Below are the code and all the weights of a small trained network. Each question names an input and a target symbol and asks about switching units off, where a switched-off unit gives its printed mean instead of its output.

import numpy as np


def w(rows, s, z=0):
    codes = np.array(rows[::2]) - 128.0
    scale = np.full(codes.shape[1], s)
    scale[-1] = z or s
    return codes * scale


def f(y):
    return y / 2 * (1 + np.tanh(0.7978845608 * (y + 0.044715 * y**3)))


def softmax(a):
    e = np.exp(a - a.max(-1, keepdims=True))
    return e / e.sum(-1, keepdims=True)


def log_softmax(a):
    a = a - a.max(-1, keepdims=True)
    return a - np.log(np.exp(a).sum(-1, keepdims=True))


def net(x, mask):
    ids = ['ΔΣαβεθτφ'.index(c) for c in x.split()]
    T = len(ids)
    res = E[ids] + P[:T]
    q, k, v = (res @ M[0].T for M in (Q, K, V))
    z = softmax(np.where(np.tri(T) > 0, q @ k.T / 2**0.5, -1e9)) @ v
    res = res + np.where(mask[0], z, O[0][:, -1]) @ O[0][:, :-1]
    y = f(res @ A[0][:, :-1].T + A[0][:, -1])
    res = res + np.where(mask[1:17], y, B[0][:, -1]) @ B[0][:, :-1]
    return log_softmax(res[-1] @ U[:, :-1].T + U[:, -1])


Q, K, V, O, A, B = {}, {}, {}, {}, {}, {}
E = w([
[37,161,154,132,162],'Δ',
[65,191,170,1,156],'Σ',
[73,63,189,115,67],'α',
[159,77,129,43,124],'β',
[129,167,17,185,190],'ε',
[135,84,35,129,139],'θ',
[170,116,186,184,124],'τ',
[180,226,131,186,59],'φ',
],0.017)
P = w([
[87,122,112,113,79],'0',
[154,146,129,81,122],'1',
[151,116,100,115,102],'2',
[192,122,128,111,122],'3',
[220,139,153,103,148],'4',
[255,154,187,88,171],'5',
],0.01)
Q[0] = w([
[191,158,140,119,158],'H1',
[235,72,69,3,127],'H1',
],0.016)
K[0] = w([
[121,77,124,104,123],'H1',
[253,105,109,196,124],'H1',
],0.018)
V[0] = w([
[95,254,131,110,44],'H1',
[251,107,176,168,40],'H1',
],0.0099)
O[0] = w([
[167,161,154,178,58,233],'H1',
[2,163,101,146,59,1],'H1',
],0.013,0.00091)
A[0] = w([
[160,115,52,136,105,66],'N1',
[117,137,89,209,172,91],'N2',
[70,115,109,90,79,111],'N3',
[68,105,186,199,118,254],'N4',
[136,126,108,178,150,30],'N5',
[115,9,163,89,51,113],'N6',
[72,122,55,134,117,42],'N7',
[153,139,171,186,140,234],'N8',
[70,56,80,79,191,67],'N9',
[88,82,119,205,182,141],'N10',
[113,136,107,57,125,80],'N11',
[153,201,61,149,155,72],'N12',
[126,128,162,186,110,100],'N13',
[172,142,111,225,149,56],'N14',
[175,102,100,83,146,26],'N15',
[123,108,156,142,122,69],'N16',
],0.012,0.0055)
B[0] = w([
[118,213,138,96,163,190],'N1',
[189,116,205,75,158,198],'N2',
[169,90,104,217,110,226],'N3',
[201,135,112,39,214,241],'N4',
[121,97,170,111,115,138],'N5',
[102,170,218,178,116,248],'N6',
[68,217,98,175,174,180],'N7',
[167,107,51,112,173,250],'N8',
[104,7,67,29,63,223],'N9',
[152,148,128,162,124,161],'N10',
[118,131,219,212,122,171],'N11',
[86,142,207,174,85,253],'N12',
[106,70,159,109,127,169],'N13',
[40,156,101,131,121,231],'N14',
[51,230,136,81,111,221],'N15',
[117,115,175,103,120,117],'N16',
],0.013,0.0059)
U = w([
[167,64,96,139,234,254],'Δ',
[208,146,124,50,128,77],'Σ',
[172,106,228,145,115,155],'α',
[98,74,168,116,33,69],'β',
[69,213,195,45,114,4],'ε',
[91,90,127,26,93,153],'θ',
[78,90,102,177,101,118],'τ',
[193,202,82,160,2,206],'φ',
],0.007,0.0033)

Each question gives the input, a string of symbols that net reads in full, and the target symbol t.
The units are the heads (2 rows each of Q, K, V and O) and the neurons (one row each of A and B). Each row of codes is followed by its name. A weight is (code - 128) times the scale printed after its matrix; where a second scale follows, it is the last column's (O, A, B and U).
mask holds one flag per unit, heads first, then neurons. A switched-off unit (its flag False) gives its mean, the last column of its rows in O or B, instead of its output. The means were averaged over made-up inputs and are rounded, as every weight is.
A unit's drop is (log p(t) with every unit on - log p(t) with that unit switched off) / (log p(t) with every unit on - log p(t) with every unit switched off).
The circuit of an input: a set's keep is (log p(t) with only the set's units on - log p(t) with every unit switched off) / (log p(t) with every unit on - log p(t) with every unit switched off). Starting from the 12 units with the biggest drops (on a tie, the unit counted first), units are removed one at a time, each time the one whose removal leaves the highest keep (on an exact tie, the one counted first), for as long as the keep stays at least 0.8.
units of the circuit, in order: the units of the circuit, biggest drop first
most important unit: the unit with the biggest drop
top k neurons: the k neurons with the biggest drops, biggest first
drop of u: that unit's drop, to one decimal
input φ θ Σ φ Σ, target φ: units of the circuit, in order => (H1, N3)
input α α α ε θ ε, target θ: units of the circuit, in order => (H1, N9)
input Δ Δ Σ, target Σ: units of the circuit, in order => (H1)
input Σ Σ τ φ Σ, target φ: units of the circuit, in order => (N3, H1)
input ε ε φ α α, target α: units of the circuit, in order => (N6, N15)
input β θ α τ ε, target ε: top 2 neurons => (N7, N2)
input ε θ ε θ ε, target θ: top 2 neurons => (N9, N6)
input φ β ε θ β β, target θ: top 2 neurons => (N9, N12)
input τ β θ, target τ: units of the circuit, in order => (H1, N7, N4)
input ε α β, target ε: top 4 neurons => (N15, N6, N3, N8)
input τ α φ α ε β, target ε: top 4 neurons => (N3, N15, N9, N8)
input ε Σ α β, target β: top 2 neurons => (N9, N11)
input ε θ Σ τ θ, target τ: units of the circuit, in order => (H1, N3)
input β α θ ε, target ε: most important unit => N12
input α ε θ Σ, target θ: top 3 neurons => (N9, N6, N12)
input β Σ Σ, target β: top 2 neurons => (N11, N4)
input φ φ Σ θ α, target α: top 3 neurons => (N6, N4, N3)
input φ β θ β β Σ, target β: drop of N11 => 0.5
input β α θ, target θ: drop of N8 => 0.0
input α α φ β, target φ: drop of N3 => 0.3
input φ Σ τ, target Δ: most important unit => N8
